Below are the code and all the weights of a small trained network. Each question names an input and a target symbol and asks about switching units off, where a switched-off unit gives its printed mean instead of its output.

import numpy as np


def w(rows, s, z=0):
    codes = np.array(rows[::2]) - 128.0
    scale = np.full(codes.shape[1], s)
    scale[-1] = z or s
    return codes * scale


def f(y):
    return np.maximum(y, 0)


def softmax(a):
    e = np.exp(a - a.max(-1, keepdims=True))
    return e / e.sum(-1, keepdims=True)


def log_softmax(a):
    a = a - a.max(-1, keepdims=True)
    return a - np.log(np.exp(a).sum(-1, keepdims=True))


def net(x, mask):
    ids = ['δζηθξπσω'.index(c) for c in x.split()]
    T = len(ids)
    res = E[ids] + P[:T]
    u = 0
    for l in range(3):
        r = res
        for j in range(2):
            rows = slice(4 * j, 4 * j + 4)
            q, k, v = (r @ M[l][rows].T for M in (Q, K, V))
            z = softmax(np.where(np.tri(T) > 0, q @ k.T / 4**0.5, -1e9)) @ v
            o = O[l][rows]
            res = res + np.where(mask[u + j], z, o[:, -1]) @ o[:, :-1]
        u += 2
        y = f(res @ A[l][:, :-1].T + A[l][:, -1])
        res = res + np.where(mask[u : u + 4], y, B[l][:, -1]) @ B[l][:, :-1]
        u += 4
    return log_softmax(res[-1] @ U[:, :-1].T + U[:, -1])


Q, K, V, O, A, B = {}, {}, {}, {}, {}, {}
E = w([
[91,190,83,111,153,173,51],'δ',
[54,100,145,166,107,90,84],'ζ',
[222,107,111,135,108,185,86],'η',
[123,144,216,122,196,85,100],'θ',
[165,184,139,159,117,189,182],'ξ',
[41,170,97,157,56,84,217],'π',
[177,102,67,110,50,88,93],'σ',
[70,110,254,136,99,217,128],'ω',
],0.0085)
P = w([
[121,155,188,45,87,92,141],'0',
[137,217,135,210,105,130,2],'1',
[117,65,88,128,69,140,115],'2',
[163,106,181,43,118,117,165],'3',
[125,215,121,217,124,134,31],'4',
[108,63,55,121,89,148,140],'5',
[168,101,145,46,151,142,185],'6',
[104,202,118,224,144,139,40],'7',
[87,68,25,121,112,158,167],'8',
[146,101,124,46,173,163,200],'9',
[91,210,107,232,167,142,62],'10',
],0.0062)
Q[0] = w([
[150,47,134,13,101,147,188],'0.h1',
[104,68,124,110,85,144,157],'0.h1',
[142,66,158,28,128,120,190],'0.h1',
[136,224,80,254,123,89,36],'0.h1',
[67,184,78,239,69,88,116],'0.h2',
[99,114,81,156,75,158,27],'0.h2',
[189,61,190,46,188,204,96],'0.h2',
[79,180,86,225,69,93,183],'0.h2',
],0.0061)
K[0] = w([
[176,10,104,77,125,68,180],'0.h1',
[119,78,98,96,52,86,162],'0.h1',
[176,38,123,62,145,103,169],'0.h1',
[47,252,109,239,122,181,19],'0.h1',
[147,62,3,98,61,63,228],'0.h2',
[194,50,73,74,113,151,117],'0.h2',
[158,166,252,138,184,201,41],'0.h2',
[95,103,3,149,64,86,208],'0.h2',
],0.0059)
V[0] = w([
[83,184,155,210,120,152,67],'0.h1',
[107,81,165,90,218,158,167],'0.h1',
[114,224,150,219,97,117,66],'0.h1',
[108,149,169,184,175,176,103],'0.h1',
[208,97,98,169,148,177,108],'0.h2',
[77,138,90,146,114,54,217],'0.h2',
[255,63,113,53,114,81,91],'0.h2',
[143,94,124,99,207,149,111],'0.h2',
],0.0048)
O[0] = w([
[115,150,88,210,132,89,40,207],'0.h1',
[148,140,115,86,177,109,213,5],'0.h1',
[142,168,146,233,127,114,1,241],'0.h1',
[161,187,84,172,159,104,123,121],'0.h1',
[138,75,73,192,213,157,129,117],'0.h2',
[98,203,126,152,77,93,157,94],'0.h2',
[102,30,157,181,183,123,79,173],'0.h2',
[122,118,124,88,229,109,154,68],'0.h2',
],0.0043,0.0024)
A[0] = w([
[122,124,62,188,124,122,70,192],'0.n1',
[65,131,164,206,137,184,56,252],'0.n2',
[144,188,133,76,184,94,191,185],'0.n3',
[206,204,142,168,255,171,93,93],'0.n4',
],0.0061,0.0024)
B[0] = w([
[92,134,60,226,153,89,127,230],'0.n1',
[56,169,159,245,171,166,127,253],'0.n2',
[178,98,113,152,128,2,227,142],'0.n3',
[19,41,105,202,34,46,174,173],'0.n4',
],0.0053,0.0061)
Q[1] = w([
[192,54,120,20,149,85,234],'1.h1',
[137,60,58,62,130,85,171],'1.h1',
[204,109,202,59,117,210,154],'1.h1',
[85,206,123,255,21,89,31],'1.h1',
[50,133,112,122,141,202,122],'1.h2',
[67,219,161,178,134,238,131],'1.h2',
[203,76,133,101,103,48,128],'1.h2',
[88,213,173,169,153,200,146],'1.h2',
],0.0059)
K[1] = w([
[194,134,127,111,62,102,66],'1.h1',
[180,92,68,96,85,48,29],'1.h1',
[193,130,210,119,127,136,50],'1.h1',
[40,76,100,122,196,200,212],'1.h1',
[55,210,47,240,182,137,13],'1.h2',
[38,252,213,231,230,172,90],'1.h2',
[252,30,120,2,44,89,173],'1.h2',
[80,234,219,221,226,197,113],'1.h2',
],0.0046)
V[1] = w([
[107,162,222,103,140,239,122],'1.h1',
[107,141,227,108,151,236,146],'1.h1',
[141,104,179,98,95,253,138],'1.h1',
[85,169,201,192,156,226,65],'1.h1',
[186,70,191,49,120,88,208],'1.h2',
[152,110,75,123,166,185,85],'1.h2',
[116,164,153,146,186,182,90],'1.h2',
[177,52,111,78,83,123,161],'1.h2',
],0.0047)
O[1] = w([
[121,206,106,95,236,233,127,120],'1.h1',
[120,216,132,83,224,195,172,113],'1.h1',
[107,172,168,2,176,247,128,107],'1.h1',
[153,118,76,159,232,167,163,180],'1.h1',
[160,151,128,78,150,63,134,7],'1.h2',
[145,125,133,49,42,159,77,126],'1.h2',
[112,180,144,146,85,217,126,153],'1.h2',
[145,118,105,75,158,76,104,56],'1.h2',
],0.0038,0.011)
A[1] = w([
[193,91,114,108,99,241,183,251],'1.n1',
[142,66,9,139,66,121,91,165],'1.n2',
[78,117,112,167,79,76,162,118],'1.n3',
[237,64,146,3,118,152,78,155],'1.n4',
],0.0057,0.0016)
B[1] = w([
[253,187,207,212,77,140,204,176],'1.n1',
[165,102,58,141,154,100,66,254],'1.n2',
[132,52,128,117,65,123,140,232],'1.n3',
[106,146,86,28,27,213,134,160],'1.n4',
],0.0061,0.0055)
Q[2] = w([
[95,72,69,129,138,205,92],'2.h1',
[136,213,145,128,99,54,154],'2.h1',
[89,162,136,188,59,111,123],'2.h1',
[106,66,97,63,176,183,132],'2.h1',
[93,92,96,160,167,110,108],'2.h2',
[170,97,107,177,72,54,121],'2.h2',
[120,201,146,30,167,155,126],'2.h2',
[91,113,130,159,185,254,123],'2.h2',
],0.0044)
K[2] = w([
[80,156,77,143,183,204,141],'2.h1',
[157,71,114,60,2,8,79],'2.h1',
[159,115,39,89,129,114,189],'2.h1',
[38,144,211,227,174,203,90],'2.h1',
[119,79,50,157,148,76,117],'2.h2',
[236,7,20,70,80,17,108],'2.h2',
[87,233,230,135,105,216,60],'2.h2',
[102,87,105,168,211,188,206],'2.h2',
],0.0041)
V[2] = w([
[145,159,209,94,182,117,213],'2.h1',
[185,156,185,118,163,118,170],'2.h1',
[36,149,255,165,186,184,166],'2.h1',
[251,206,165,65,104,124,156],'2.h1',
[16,105,163,198,170,139,69],'2.h2',
[31,120,191,103,134,177,186],'2.h2',
[198,118,181,145,81,149,134],'2.h2',
[29,53,176,158,158,106,158],'2.h2',
],0.0038)
O[2] = w([
[136,76,131,148,121,130,183,2],'2.h1',
[174,88,137,138,129,113,182,53],'2.h1',
[93,57,204,100,173,144,139,104],'2.h1',
[204,91,94,154,85,152,150,33],'2.h1',
[68,112,117,35,203,131,79,191],'2.h2',
[89,113,137,83,103,198,200,54],'2.h2',
[146,134,200,144,129,134,183,147],'2.h2',
[4,72,181,7,137,119,170,130],'2.h2',
],0.0042,0.0049)
A[2] = w([
[185,142,87,155,172,90,108,205],'2.n1',
[135,50,61,164,170,111,76,5],'2.n2',
[78,23,124,119,113,104,127,218],'2.n3',
[119,254,112,93,136,213,85,183],'2.n4',
],0.007,0.0021)
B[2] = w([
[167,224,199,178,219,69,117,197],'2.n1',
[186,81,192,154,198,51,247,253],'2.n2',
[41,4,117,2,116,120,109,187],'2.n3',
[118,123,15,103,208,187,208,196],'2.n4',
],0.0056,0.0069)
U = w([
[88,186,5,90,214,165,119,219],'δ',
[71,45,160,130,94,107,188,9],'ζ',
[225,253,194,200,146,78,126,194],'η',
[70,114,220,85,150,134,34,141],'θ',
[203,94,84,145,101,205,155,58],'ξ',
[111,129,73,131,1,160,60,158],'π',
[157,54,167,109,214,43,154,129],'σ',
[131,98,218,149,121,189,169,66],'ω',
],0.0058,0.0015)

Each question gives the input, a string of symbols that net reads in full, and the target symbol t.
The units are the heads (4 rows each of Q, K, V and O) and the neurons (one row each of A and B). Each row of codes is followed by its name. A weight is (code - 128) times the scale printed after its matrix; where a second scale follows, it is the last column's (O, A, B and U).
mask holds one flag per unit, layer by layer, with each layer's heads first. A switched-off unit (its flag False) gives its mean, the last column of its rows in O or B, instead of its output. The means were averaged over made-up inputs and are rounded, as every weight is.
A unit's drop is (log p(t) with every unit on - log p(t) with that unit switched off) / (log p(t) with every unit on - log p(t) with every unit switched off).
The circuit of an input: a set's keep is (log p(t) with only the set's units on - log p(t) with every unit switched off) / (log p(t) with every unit on - log p(t) with every unit switched off). Starting from the 12 units with the biggest drops (on a tie, the unit counted first), units are removed one at a time, each time the one whose removal leaves the highest keep (on an exact tie, the one counted first), for as long as the keep stays at least 0.8.
units of the circuit, in order: the units of the circuit, biggest drop first
unit that matters most: the unit with the biggest drop
k most important neurons: the k neurons with the biggest drops, biggest first
top k neurons in layer l: the k neurons of layer l with the biggest drops, biggest first
which heads matter: for each layer, one digit per head in row order, 1 if its drop is at least 0.15 and else 0, layers parted by /
input ω δ σ θ ζ η ω ω, target δ: units of the circuit, in order -> [1.h1; 2.n4; 0.n2]
input ω ω δ σ π π, target π: unit that matters most -> 0.h2
input η π σ ξ σ ω ξ η, target δ: units of the circuit, in order -> [1.h1; 2.n4; 0.h1]
input π σ ω σ σ, target δ: which heads matter -> 00 / 10 / 00
input δ ω π ω η, target δ: units of the circuit, in order -> [1.h1; 2.n4; 0.n2]
input η δ θ δ ω δ π ω, target δ: which heads matter -> 00 / 10 / 01
input ξ π σ σ π, target η: which heads matter -> 10 / 10 / 11
input π θ θ σ η σ σ π, target η: 2 most important neurons -> [0.n2; 0.n4]
input ω θ δ θ η σ σ δ, target η: which heads matter -> 10 / 10 / 01
input ζ δ η η η σ ω ξ, target δ: which heads matter -> 00 / 10 / 00
input η ξ η ω π, target δ: units of the circuit, in order -> [1.h1; 2.n4; 0.h1]
input ω σ δ, target δ: units of the circuit, in order -> [2.n4; 1.h1; 0.n4]
input η ω δ, target δ: units of the circuit, in order -> [2.n4; 1.h1; 0.n2]
input δ δ θ θ θ, target ζ: unit that matters most -> 0.n4
input σ δ η π σ θ ξ π σ θ σ, target η: top 2 neurons in layer 1 -> [1.n2; 1.n4]
input σ ξ ξ ξ σ ω σ ξ, target δ: units of the circuit, in order -> [1.h1; 2.n4]
input π ζ ξ σ ω σ θ ζ σ δ δ, target η: which heads matter -> 10 / 10 / 11
input ξ σ δ δ δ σ σ ζ, target η: top 2 neurons in layer 0 -> [0.n2; 0.n1]
input ξ σ ζ π ω σ σ σ σ σ, target π: 2 most important neurons -> [1.n4; 0.n1]
input π σ η θ δ π σ ζ η, target η: most important neuron -> [1.n1]
input δ θ ζ ζ, target θ: top 2 neurons in layer 1 -> [1.n1; 1.n2]
input δ δ ω ζ θ ω σ δ θ ω σ, target δ: 2 most important neurons -> [2.n4; 1.n1]
input σ δ δ ω θ ξ δ θ σ, target σ: which heads matter -> 00 / 01 / 00
input θ π δ η δ ω η π, target δ: 2 most important neurons -> [2.n4; 0.n4]
input η π η δ η σ η η π, target π: 2 most important neurons -> [2.n2; 0.n2]
input σ δ σ π δ σ σ, target π: 2 most important neurons -> [1.n4; 0.n2]
input θ σ ζ θ ξ δ π ξ, target π: top 3 neurons in layer 2 -> [2.n2; 2.n1; 2.n4]
input π π η π ζ, target π: top neuron in layer 1 -> [1.n3]
input δ σ σ σ σ δ ζ ζ ω σ ζ, target δ: 2 most important neurons -> [2.n4; 0.n2]
